Each row of numbers stands for one thing and depends on some of the facts below. Use the named rows to name the rest.

How the things are related:
μ: uses; Λ: belongs to class; ζ: is of sort; σ: points at
brerukel μ nudokor tragrun
bretak μ skebel mibredrol dibrol vadri flifin
difu μ lizi vugugre plisen tustur
dradrin μ plabribras drigi vugro
duvil μ grugufir drigi megel raklo
fafo μ selitra mibredrol gadotram plubro klapas broran
fiflam μ plabribras lizi stume nivu
fledrum μ plofa fenor travam vugro
fliklesi μ mibredrol plopebal soflaplir
flisuk μ steflon
fluzan μ nitron drigi kurik megel gadotram vugugre meklabe
gaskal μ dremo likon tedren ladra dibrol
gazar μ lotan tibun megel ladra sekluban zilil
graru μ likon gove tedren
grusibar μ brenazor muvi vugugre plisen drumim
klokur μ lotan skebel plopebal skabri
kluflazas μ gove
kluskek μ brezum vobustes
lestis μ meklem baza
lufis μ nistin plabrun kurik
mabi μ bitru venadruk lostuk
madizel μ vuflu nukopas meklabe vobustes
magum μ klosak fotre pluma zilil
mostam μ vobo
mufle μ dastiste flemister steflon tedren plinak flifin
muvek μ grugufir plabribras muvi drumim vugro
neven μ baza roror
nitor μ griguklel flofam
novagrar μ flemister likon teklu vugro
paskos μ travam nunadar radul flapus vugro
peban μ stilodir sedek
peplom μ delor stilodir
rati μ fotre stume nudokor nukopas flifin drifa
restan μ flemister nistin floka plopebal nukopas logi nivu plabrel
rostoklom μ grofel
stugi μ tibun nunadar
tebror μ ladra brezum radul
tedrem μ grugufir nukluk nunadar flapus
tibros μ skebel plabrun gadotram dofotrom mafikun
tizaplil μ babra plubro
tosim μ munek vugugre
trefa μ drodrer likon botruk nivu
turise μ dremo vobustes
vike μ klosak vuflu brezum
Λ 75 <- babra botruk brerukel bretak brezum briklibrun dremo fafo fenor fiflam flapus flemister flifin flisuk gadotram gake gani gaskal gazar getrel greskas grusibar klosak lafodum lestis logi lostuk lotan lukodas madizel mafikun magum meklabe mibredrol mostam muvi nitron nukluk paskos peplom plofa pusten radul rati restan sedek skastes skunik soflaplir stikis stuger teklu tragrun travam trefa trubros tustur venadruk vike vinan vobustes vuflu vugugre
Λ 685 <- baza bekom dibrol difu dradrin dreder drifa drigi drodrer drufem druskir duvil duzumek flofam fluzan gege gitum gove graru griguklel grigur grofo klapas klokur kluflazas kurik lemor likon lizi lufis mabi megel meklem mufle muvek neven nistin nitor novagrar nudokor nukopas nunadar pidinom plabrel plinak plisen plopebal plubor plubro pluma raklo roror rostoklom sekluban selitra skabri skebel skeplusta steflon stilodir stomiske stume tebror tedren tibros tibun tiklem tizaplil trustos turise vobo vugro zilil
Λ 57 <- bitru brenazor broran dastiste delor dofotrom drumim fledrum fliklesi floka fotre grofel grotun grugufir kigre kluskek ladra meto munek nivu peban plabribras plabrun stugi tedrem tosim vadri
ζ 569 <- babra bretak briklibrun broran dofotrom dradrin dreder dremo drifa drodrer drufem fiflam flapus flifin flisuk floka gani grusibar klapas kluflazas ladra lafodum logi lukodas madizel megel meklabe meklem muvek muvi neven nistin peplom plabribras plabrun plopebal plubro restan roror sedek skabri steflon stomiske stugi tebror tedrem tedren teklu tizaplil tosim travam trustos tustur vinan vobustes
ζ 471 <- baza bitru botruk difu drumim fledrum fluzan gake gaskal gazar gove graru greskas grigur grofel grofo kluskek kurik lostuk lufis mafikun meto mibredrol mufle munek nitor nitron nivu nunadar plinak plubor pusten radul sekluban stikis tragrun trefa turise vuflu vugro
ζ 877 <- bekom brerukel brezum dastiste duvil duzumek fliklesi flofam fotre gitum lotan nudokor pidinom plofa rati selitra skastes skunik soflaplir stume tibros tibun trubros vadri vike vugugre
ζ 59 <- brenazor delor dibrol gadotram gege griguklel grotun grugufir lemor likon lizi mabi magum mostam nukluk paskos peban plabrel plisen pluma raklo skeplusta vobo
ζ 281 <- drigi druskir fafo fenor flemister getrel kigre klokur klosak lestis novagrar nukopas rostoklom skebel stilodir stuger tiklem venadruk zilil
brerukel σ: babra fledrum
bretak σ: magum nukopas
broran σ: stilodir
dibrol σ: lufis
drifa σ: raklo
drigi σ: skastes
drodrer σ: lukodas
drumim σ: kigre
druskir σ: tebror
duzumek σ: raklo
fenor σ: kigre restan
fledrum σ: babra brenazor
flisuk σ: paskos mufle
flofam σ: teklu kurik bretak
floka σ: plofa klapas
fotre σ: steflon
gake σ: druskir drifa
gaskal σ: travam
gitum σ: vike
graru σ: klapas
griguklel σ: lotan
grigur σ: steflon nitor
grofel σ: radul restan
grotun σ: drodrer grugufir likon teklu plabrel
grugufir σ: lotan brenazor
kigre σ: plabrel
klosak σ: tedren
kluskek σ: lufis getrel
kurik σ: brenazor tebror
lestis σ: lemor skastes
lizi σ: dreder
logi σ: flemister mostam
lufis σ: skabri
lukodas σ: fledrum
mabi σ: lotan
meklabe σ: meto
meto σ: tiklem
mibredrol σ: rati dibrol
mostam σ: floka dreder
mufle σ: vobo nudokor
nistin σ: lufis
nitor σ: meklem grotun
nivu σ: meklem
novagrar σ: grofel
nukopas σ: duzumek
nunadar σ: steflon babra trustos
peban σ: pidinom flofam
pidinom σ: lotan
plabrel σ: drifa
plabrun σ: tebror
plinak σ: turise
plisen σ: plofa kluflazas
plofa σ: magum
plubor σ: nukopas
pluma σ: lafodum
radul σ: plabrel
raklo σ: steflon travam fledrum
restan σ: plisen
roror σ: fledrum
rostoklom σ: tragrun lukodas
sekluban σ: vobo paskos peban
skabri σ: radul
skeplusta σ: kurik
soflaplir σ: klokur peban
steflon σ: babra fledrum
stilodir σ: fotre
stuger σ: lemor skunik
stugi σ: rostoklom
tebror σ: steflon travam
tibros σ: drifa tebror
tibun σ: duzumek
tiklem σ: lukodas raklo
travam σ: babra brenazor
trustos σ: lotan kigre nitor
turise σ: rostoklom
tustur σ: drodrer druskir
vadri σ: kluflazas
venadruk σ: dibrol trustos
vike σ: teklu
vinan σ: drufem
vobo σ: flapus
vugro σ: teklu pluma

Some things and their rows:
roror: [  9   7   2  12  19  17   0  19   9   2  27 -10  -5  -5   9 -11   5   2
   9  -1 -17   3 -13 -11  -8 -14   4  -2  24   4]
fenor: [-17   9 -36  -4  -2  23   3  12  10 -21   3   7 -12 -32  -2  -2 -19   6
   7  20  -9  -8   1  -6  -7   8   4 -21  11  -4]
drumim: [ 10   6 -17   3   8  19   8  16  12  -6  10   7 -18 -28   1   8  -4   9
  19   9  -7   3 -11 -16  11  -1  11 -10  20  15]
soflaplir: [-16   5 -16  -4   0  20  -3  11  -4 -16   6  -3  -5 -28   3  -2 -13   4
  13   7 -10 -21   0 -12 -13   9   9 -16   7  -9]
tiklem: [  5   4 -10   1  23   9   0   9  13  -2  23 -12   1  -5  14 -18   0   6
  11  -8  -6  -2 -11 -19  -5 -13  10  -1  17   1]
restan: [-14  12 -17  -1  -1  19 -22   8   5 -22 -22  35  -7  -3  19  13 -16 -17
  -7  32   6  -1   4  44  12  12  -7  -5 -10  -2]
plisen: [  1  -1 -18 -18 -21   8   4   6  30 -16   1   5 -23   5  11   6 -15  19
 -14  22  -8  12   8   5  -2  -4   0 -18   2   5]
drigi: [ 19 -11  15 -25 -21 -13  -8  -2   7  -9  19  -7  -9 -16  -8 -24 -22   2
  11  -1 -11  -8  15 -28   3 -11   8 -17  -9  -9]
nunadar: [ -1   4 -12  13  11  16   6  17  19   3  31  -8  -5 -19   1 -24 -13  -5
  16   3 -14  -1 -10 -27  -3 -20   0  -8  26   9]
tebror: [  2   9  12  10  36  13 -22  16   7   5   5  16   6  17  30  -9  -6 -18
  13   2   9   0 -16  23   8 -16  -1  15   4  10]
grigur: [  1   1  -5   5  15  13   3  23  13   1  28 -10  -3 -12   9 -20  -6   0
  13  -3 -10   1  -8 -18  -6 -12   3 -11  25  12]
dradrin: [ 25   4  13   2 -17  -7 -30  -1  19  -7   1  20 -13 -10  -6 -18 -32 -24
   7  24 -14  -2  14  -9  24 -14 -17  11 -15  -4]
ladra: [ 24  -1  22 -12 -18   2   0   7  -7 -13   3   2 -16 -14   2  15   9   8
  12   6  -8   5   1   1   9  14  21 -10  -2   0]
flapus: [ 22   9   8 -12  -1   9 -12  -7  -5 -21   0   0 -11 -19 -10   8   6   2
  -6  10 -27 -12   8   2  -1   7   5 -18  -2 -30]
tedrem: [ 27   4  16  -1 -14   2 -23   4   2  -7 -11  28 -20 -23  -2   6 -19 -14
  20  25   0  -5   4   0  34   1   0   5 -16  10]
plubro: [ 19  -4  22 -15 -15  -5  -4   4   3 -10  13  -8 -11   0   5  -6  -2   4
   2   4 -11   2   9  -2  -3  -5   6 -18  -2 -10]
duvil: [ 13  -3  12 -14 -11 -14 -31  -5  15  -7   0  21  -5  -3  10 -18 -35 -17
  10  14   4 -11  12  -6  21 -19  -5   7 -27   4]
botruk: [ 11   2   5 -19  -7   4  -8  -3 -11 -21   6  -2  -7 -26  -7  -1  -2  -1
  10   7 -16 -13  12   1  -3  14  13 -22  -2 -26]
rati: [-11  10   0 -10   8  10 -30  -2  -8 -17 -12  27   3  -8  19   1 -20 -18
  12  14   9 -20   1  25  12  10   7   3 -19  -9]
gove: [ 11   0  14 -12 -19 -13  -4   4   5 -15  17  -5   0  -2   4 -16   5  -7
   4  -6  -8  12   9  -7   4   9  10  -8   0 -14]

Rows to name:
No name comes twice in this set of rows, the named rows included.
[ -4  -2  27 -20   1   8 -29   7 -18  -9  -9  21   0  -7  16   3 -24 -20
  15  19   9 -27   9  37   3   5   6 -17 -20   2] -> madizel
[  1  -2  20  -4  22   3 -24  15   1   7  12  13  10  11  26 -17 -18 -21
  20  -4  20  -5  -5  18  10 -10   5   4  -6  13] -> turise
[ 18  26 -14  -1  24  21 -10  -8   2 -25  -8   6  -8  -6   4  13  24   4
 -13   9 -24  -3  -6  19   1   4   6  -4  11 -32] -> teklu
[-13   1 -10  -9  -6  17   2  14  -4 -11  13   2  -5 -29  -3  -7 -14  -5
  16  13 -11 -16   5  -2 -11  12   8 -27   8  -2] -> mibredrol
[ 15  11   5 -12   3  11  -6  -4  -8 -23  -2   3  -9 -14  -1  10   9   4
  -4  11 -23  -8   4  11  -3   9   8 -17   0 -28] -> lafodum
[ 10  -1   9  -1   4   2  -2  13   5   0  26 -10  -2 -10   5 -21   2  -3
  13  -5  -9   0  -1 -17  -4  -6   8  -8  13  -3] -> plinak
[ 24  -1  23  -8 -19 -11  -9   0   3 -18  13  -5   1   9   7  -6  13  -2
  -2  -5 -16  16  11  -1   0  10  13  -2  -3 -23] -> tedren
[ -6   3   3   2   6   6 -21  21   8   2  14  16  -2   6  20 -18 -26 -15
  19  11   7  -6  -4   4   9 -10  -1  15   0  12] -> mabi
[  5  -3  22 -23  -4  10  -8   3 -20 -16   1  -2  -4 -12   4   6  -1   2
   6  10  -9 -18   8  19 -12  12  12 -30  -7 -16] -> vobustes
[  1  -7   4 -11 -13   3   4  17  10  -4  25  -4  -9 -15   2 -20 -13   0
  15   2  -7   1   5 -16  -6  -6   4 -19  11   8] -> sekluban
[ 23  22 -15  21  34  18 -19   5  15  -1   0  31 -12 -18   6   1  -3 -17
  23  11  -1   2 -18  -3  41  -8   4  30   9   5] -> fledrum
[ 14  14  -3  -8  26  16  -9  -3 -10 -15   7  -2  -1 -19   1  -1  13   2
   5   0 -20 -13  -3   3  -4   2  12 -11   9 -26] -> tragrun
[ 20   1   7 -15 -18  -1   1   3  -5 -18  -3   2 -14 -19   3  12   5  12
  14  -1  -3  -1   2 -15  12  14  23  -6  -8   0] -> dastiste
[  3   2   6 -12  13  -4 -25   0   9  -4  -1  21   4  11  28 -13 -19 -13
   7   4  14   1   0  20  16  -9   5   7 -15   1] -> klokur

Now the same things, written a new way:
Named rows:
briklibrun: [ -1  11  -3   2 -11  10  -7  15  -4  10  -3  -8 -24   6 -19   9   7  -6
   0  -8  21 -25  21   6 -19   4  -9  -6   8  -2  -4  21   1   6  -9  -4
   7   5 -15   5  20  -3  11  -3   4   6 -13 -14   2  -5  14   2 -10  -7]
bekom: [  0   8   6  10  -1   7  -6  10  -5   9  -3  -9 -24  -7 -13   7   8  -2
   3   0  20 -16  22  11 -14  16 -14  -4  15  -7   8  16   8  10  -5   5
   5  -2 -22   5  15  -3  10  -6   2   1  -9 -18  -3  -2  13   8  -6 -13]
drifa: [-18   2  -1   5  -7  13  -1  -1  14  14   3 -14 -19  -3 -14   5   8  16
  -4  -6  28  -5  22   6 -23   1   0  -3  -6   4 -10   5   6  -3   0  -6
   5  14 -21   8  10  -2   0  -5  10  23   2   0  -3   2  -8 -14 -11 -11]
gove: [  0   4 -11   5  -7   0   0  15 -12  -5 -16 -14 -25   0 -18  11  11  -5
   3   6  13 -14  17   5 -17  16  -7   2  11  -3   8   5  -3   8   4  -1
   4   2 -18   3  23   3  10  -7   6   2  -7   0  -4  -2   9  14 -10 -13]
tosim: [ -4   0   2   8  -9   9  -7  17   0  26  -5  -4 -25  -1 -27  10  16   2
 -11  -8  19 -11  21   6  -6   4 -20  -7  22   2  -3  19  -4   8  -2  -8
  11  -3 -17   3  14 -14   2   6   3  12 -11 -22 -16  -8   2   0   3 -10]
stugi: [-20 -10   9   9  -1   9  -2   4  12  24  -3 -10 -22 -10 -21   3   8  14
   0   5  23   6  23   8  -7   6 -14  -2  21  -2  -7   6   7   2  -1   3
   6 -11 -26  -1  13  -6  -3  -7   3   6  -4 -14 -17   4  -6  -2  -3 -11]
baza: [ -2  12   2   7  -6   3  -4  13  -9  11  -5  -8 -24  -1 -16  14   9  -3
  -1  -2  16 -14  22   5 -14  10 -11  -3  10  -5   4  10   0   8  -5   0
   8   2 -18   4  18  -4   8  -2   2   6  -7 -20  -4  -6   8   3  -4 -14]
vobo: [-11   1  -2   6  -9  12  -2   6  10  16   0  -9 -20  -3 -18   6  13   8
  -6  -5  23 -13  20   3 -22   2  -5  -6   1  -1  -7  10   3   0  -3  -6
   6   5 -18   7  16   0   2  -5   6  16  -5  -4  -2  -3  -4  -8  -9 -11]
flofam: [-15  -3   9   8   2  11  -4  -1   7  17   1 -11 -16 -10  -9   4   7  13
   2   6  28  -5  22  10 -22  11  -7  -2   0  -2   0   2  11   0  -1   6
   0   4 -25   5  13  -1   2 -14   0   7  -2  -7  -3   3  -5  -4 -13 -13]
restan: [-18  -8   2   0 -15   6  -9  11   3  23 -10 -12 -17   6 -18  10   0   8
   4   4  26   0  24   7 -23   1  -5  -1   3  10  -7  -4   1   0  -3  -3
   7  -7 -19   0  23  -7   0 -11   1   5  -8  -4  -7   6 -13   1 -10  -9]
vugro: [-25  -6   9   0   7  19   0   1  -2  10  -4 -15 -25 -10 -19  -4  10  12
   9  12  25  -4  26   8  -4   8  -6   2  22 -12 -13   6   3  -8  -8   4
  -8   3 -36  -4  19  -3  -4 -11  -1  -8  -5 -12 -10  -2   7  -8  -8 -12]
soflaplir: [-11   6   7   4  -4  13  -8   3   1  15   2 -12 -18  -1  -6   4   0   9
   6   2  29 -10  26  11 -23   9  -6  -2   3  -1   0   8  12   5  -6   8
   3   1 -22   7  19  -2   6 -15   1   2  -6  -9   3   3   1  -2 -13  -6]
ladra: [  1   4  -1  14   0   2  -2  13   5   9  -5 -10 -25 -10 -17   8  10   1
  -1  -2  17 -10  17   7 -14  16 -14  -4  15  -6  11  14  10  14   1   6
   9  -8 -20   6  14   0  10  -7   5   9  -7 -14  -7   2  10  13  -5 -13]
grigur: [-17  13   3   8  -8   9  -2  -2   0   4   2 -18 -23   1 -12   9   0  12
  -1   0  21  -2  23   5 -20   7  -8   5   2   2  -4   3   6   2   3   1
  10   7 -29   9   7  -4   0  -3  11  17   8  -9  -2  -1   5 -11  -1 -11]
vadri: [ -7   0  -2   6  -5  10  -1   3   2  10  -2  -9 -19  -7 -13   8  13  10
  -5  -5  23 -14  20   8 -19   8  -7  -4   2   2  -2   5   4   3   0  -4
   4  16 -18   8  10   0   3  -2   4  21  -1  -8  -6  -5  -3  -5  -8 -15]
flifin: [ -4  10  -4   4 -12   5  -6  15  -8   6  -8  -9 -23   7 -19  13   4  -3
   4  -4  15 -16  22   4 -21   8  -6  -2   6   0   2  11   4   9  -7   0
   8  -4 -19   4  22  -4  11  -9   3   3 -12 -12   2   0  10  10 -10  -8]
flisuk: [-13  -6  -3  -4 -17  12  -6  13   3  20  -8 -14 -19   8 -19   5   2   6
   2   0  26  -4  24   7 -20  -1  -8  -4  11  15 -10   6  -3   2  -1  -9
   7  -2 -15   3  19  -7   2  -6   6   9 -10  -1  -7   3  -8   0  -9  -4]
tragrun: [ -1  15   3   3  -7   6  -7  13 -14  11  -4  -8 -25   5 -16  14   5  -3
   3  -3  20 -20  23   5 -20  10 -12  -3   7  -3   3  12   2   7  -8   1
  10   0 -18   6  20  -4  10  -5   1  -4 -12 -16   5  -4  11   4  -7  -8]
tedren: [  2   0 -18   4 -10   4  -2  16  -5  -6 -14 -14 -25   2 -21   7  16  -7
   2  -2  14 -16  16   5 -18  11  -6  -1  11   0   6  12  -4   9   4  -5
   5   5 -13   4  18   4  13  -2   8  12 -12   4  -6   2   9  12 -11  -9]
radul: [-18  -3  15   2  -2  17  -6   2   8  27   2 -10 -12  -8  -7   1   0  16
   7   7  34 -10  26  10 -24   7  -4  -5  -4   1  -6   0  12  -4  -9   6
  -2   2 -20   4  20  -5  -1 -22  -5  -1  -7  -9   2   1 -11  -8 -19 -10]

Rows to name:
No name comes twice in this set of rows, the named rows included.
[-15 -10  -2   1 -14   2  -6  10  -2  13 -13 -16 -20   1 -16   8   7   7
   3  10  20   1  22   6 -19   8  -6   3  11  11  -1  -6  -4   2   9  -1
   7  -3 -18   3  19  -4  -1  -9   6  10  -3   1 -12   1 -13   8  -9 -12] -> mufle
[ -4  13  16   6  -1  13  -8  12  -9  24   2  -5 -23   0 -14   7  -2   1
   1  -2  26 -15  28  12 -13   9 -20  -6  16  -4  -2  24  10  10 -13   4
   5  -6 -24   4  17 -11  10  -6  -3  -8 -13 -31  -2  -2  16   2  -3  -6] -> vugugre
[-18  -7  11   9  -6  10  -7   1   8  28   0 -14 -17  -6 -10   4  -1  15
   1   6  31   6  26  12 -16   7 -14  -1  11   8  -3   1   7   4   3   3
   5  -7 -24   5  11  -7  -2 -11   4  11  -1  -9 -14   3 -13  -4  -3  -9] -> tibros
[ -1  -3   6  12  -5   1  -6  15  -3  16  -8 -10 -22  -7 -16   9   8  -1
   1   3  20  -2  21  11  -8  15 -22  -2  24   1   9  14   2  15   5   5
   8 -10 -19   3  13  -5   7  -3   2   3  -9 -17 -17  -1   1  15   0 -12] -> fliklesi
[-11   4   3   0 -11   7  -7  21 -12  18 -10  -8 -28   9 -25  11   3  -2
   2   0  17 -10  25   3  -9   2 -13   1  22   3  -7  12  -4   6  -7  -3
   8 -11 -21  -2  24 -11   8  -1   1  -8 -14 -16 -10  -3   8   6  -2  -4] -> fiflam
[-15   2   6   7   4  15  -3   3  -4  19  -3  -6 -24  -2 -20   9   6  15
  -2  -1  22 -10  24   7 -10   6  -4   3   2  -4 -11   5   3  -2 -12   1
   0   9 -29   1  14  -9   2  -1  -5   9  -5 -19 -11  -4   6  -9  -5 -11] -> drigi
[-18 -10  12   6  -4  10  -7   6  10  30  -3 -12 -16 -10 -10   5   5  15
   2   9  30   3  26  11 -15   6 -16  -4  11   2  -2  -1   8   2   2   3
   5  -6 -22   3  15  -6  -5 -13   0   5  -5 -11 -12   1 -16  -2  -9 -12] -> lufis
[-12  -1   0  -4 -10  17  -6  21  -8  19  -7  -8 -28  10 -30   4  10  -4
   0  -1  18 -13  26   4  -3  -2 -12  -5  31   0 -15  22  -9   3 -13  -9
   5  -5 -18  -4  25 -11   3   2   6 -12 -19 -14 -13  -8  11  -2  -3  -5] -> paskos
[-12  -5  16   5 -15   9 -14  10   5  40   1  -9 -10   0  -8   9  -7  12
   0   2  35   2  28  12 -24   2 -19  -7   5  14   1   5  10  10  -1   3
  15 -15 -14   7  14 -13   1 -14  -2   5  -8 -15  -6   1 -17   3  -6  -6] -> vike

The same things again, as new rows of numbers:
Named rows:
radul: [ -3  21 -14   4 -18   8  11  -8  24  -8   9   8   2  -5 -14]
grusibar: [-11  21   6 -22 -10  -1  12  -9  11   3  -5   4 -14 -14  -9]
bekom: [ -8  12  -2   1 -16   3   8  -5  14 -10 -12  -4 -14  -6  -5]
raklo: [ 20  -9   8 -13 -11   3  23  -4   7  -6  -8   6  14   1 -22]
bretak: [  3  19 -10  -7 -12   9   2 -11  15  -4   7  19  -9 -12 -10]
skastes: [ -3  13  -3  -1 -15  -1  13  -4  17 -11 -10  -3 -15  -5  -4]
meto: [ -7   7  -6   0 -18   9   5 -11  21  -6  -3   5   6   3  -4]
briklibrun: [ -2  14  -1  -6 -16   2  15  -3  21  -5 -10  -2 -19   0  -1]
likon: [ -7   5  -3  -2 -14  10   9   1  13 -16 -10   9 -23   0   3]
broran: [ -8   9  -7  -3 -14  11   6 -14  21  -5  -3   1   3   9  -3]
flemister: [ -3  15  -5   4 -20   3  19  -7  10  -8  -9  -1 -19  -4  -2]
pusten: [ -2  15  -5  -4 -16   4  16  -7  18  -3  -6  -7 -16  -2   1]
tosim: [-15  12   1 -20 -11   3   0 -19  11   4 -12   1  -9 -14  -1]
gani: [ -2  14  -1  -5 -15   5  15  -6  22  -5 -10  -3 -18  -3  -2]
rati: [ -2  19  -5  -9  -6   0   6 -12   4  -7  -5   2 -19 -14  -8]
grugufir: [-13   2   0 -10 -19   2   4  -4  23  -7   2   9   8   5  -2]
stuger: [  1  16  -1   2 -20   0  12  -3  18  -9   0   7  -5   5  -6]
dastiste: [-13   6  -4   2 -13   6   5  -9  14 -12 -17   1  -9  -7   0]
peban: [-10  11 -12 -10 -13   5  -7 -15  13  -5   7  14   3  -2  -4]
lukodas: [ 24  -5   2 -14 -15   4  26  -5  14   0  -4   5   4   4 -14]

Rows to name:
No name comes twice in this set of rows, the named rows included.
[-12  12  -8  -8 -24  12  10  -3   1  -8  12  16  -8  -1  -3] -> novagrar
[ 20  -7   6 -18 -16   4  29  -4  12   0  -3   5   3   3 -13] -> travam
[ 23   2   1 -23 -11   4   1 -14   5   4   2  12   6   1  -9] -> tebror
[  0  19  -5  -7 -18  -2   5  -9   8  -3   7  12  -8  -3  -6] -> lestis
[ 16  -4   6 -18 -14   5  15  -4  14  -1  -5   2   3  13  -4] -> roror
[-20  10  -1 -24 -14   6   8 -14   9   2  -5   2 -12 -10   1] -> tedrem
[ -1  19  -8  -9  -6   3 -16 -25  14   1  -1  11   3   3   0] -> kluskek
[  0  16  -6  -9 -17   4   2 -11   5  -3   8   7   1   8  -5] -> rostoklom
[-14  11  -4 -11 -24  12  20  -2  18  -7  10   3  -2  -4  -7] -> vugro
[ 15  10 -12 -11  -8  12  14 -11   2  -5   8  14 -11   8  -1] -> gaskal
[  5  16  -4   4 -23  -2   9  -9  18  -5   0   4  -5   0  -5] -> klosak
[-13  10  -5 -15 -16   9   3 -15  13   3   7  11   3  -5  -4] -> stugi
[ -5  16  -2   3 -20   0  14  -5  14  -8 -11  -1 -15  -4  -3] -> getrel
[ -9   1   0  -7 -14   3   9 -11  14  -8 -18  -3  -6  -8  -3] -> brenazor

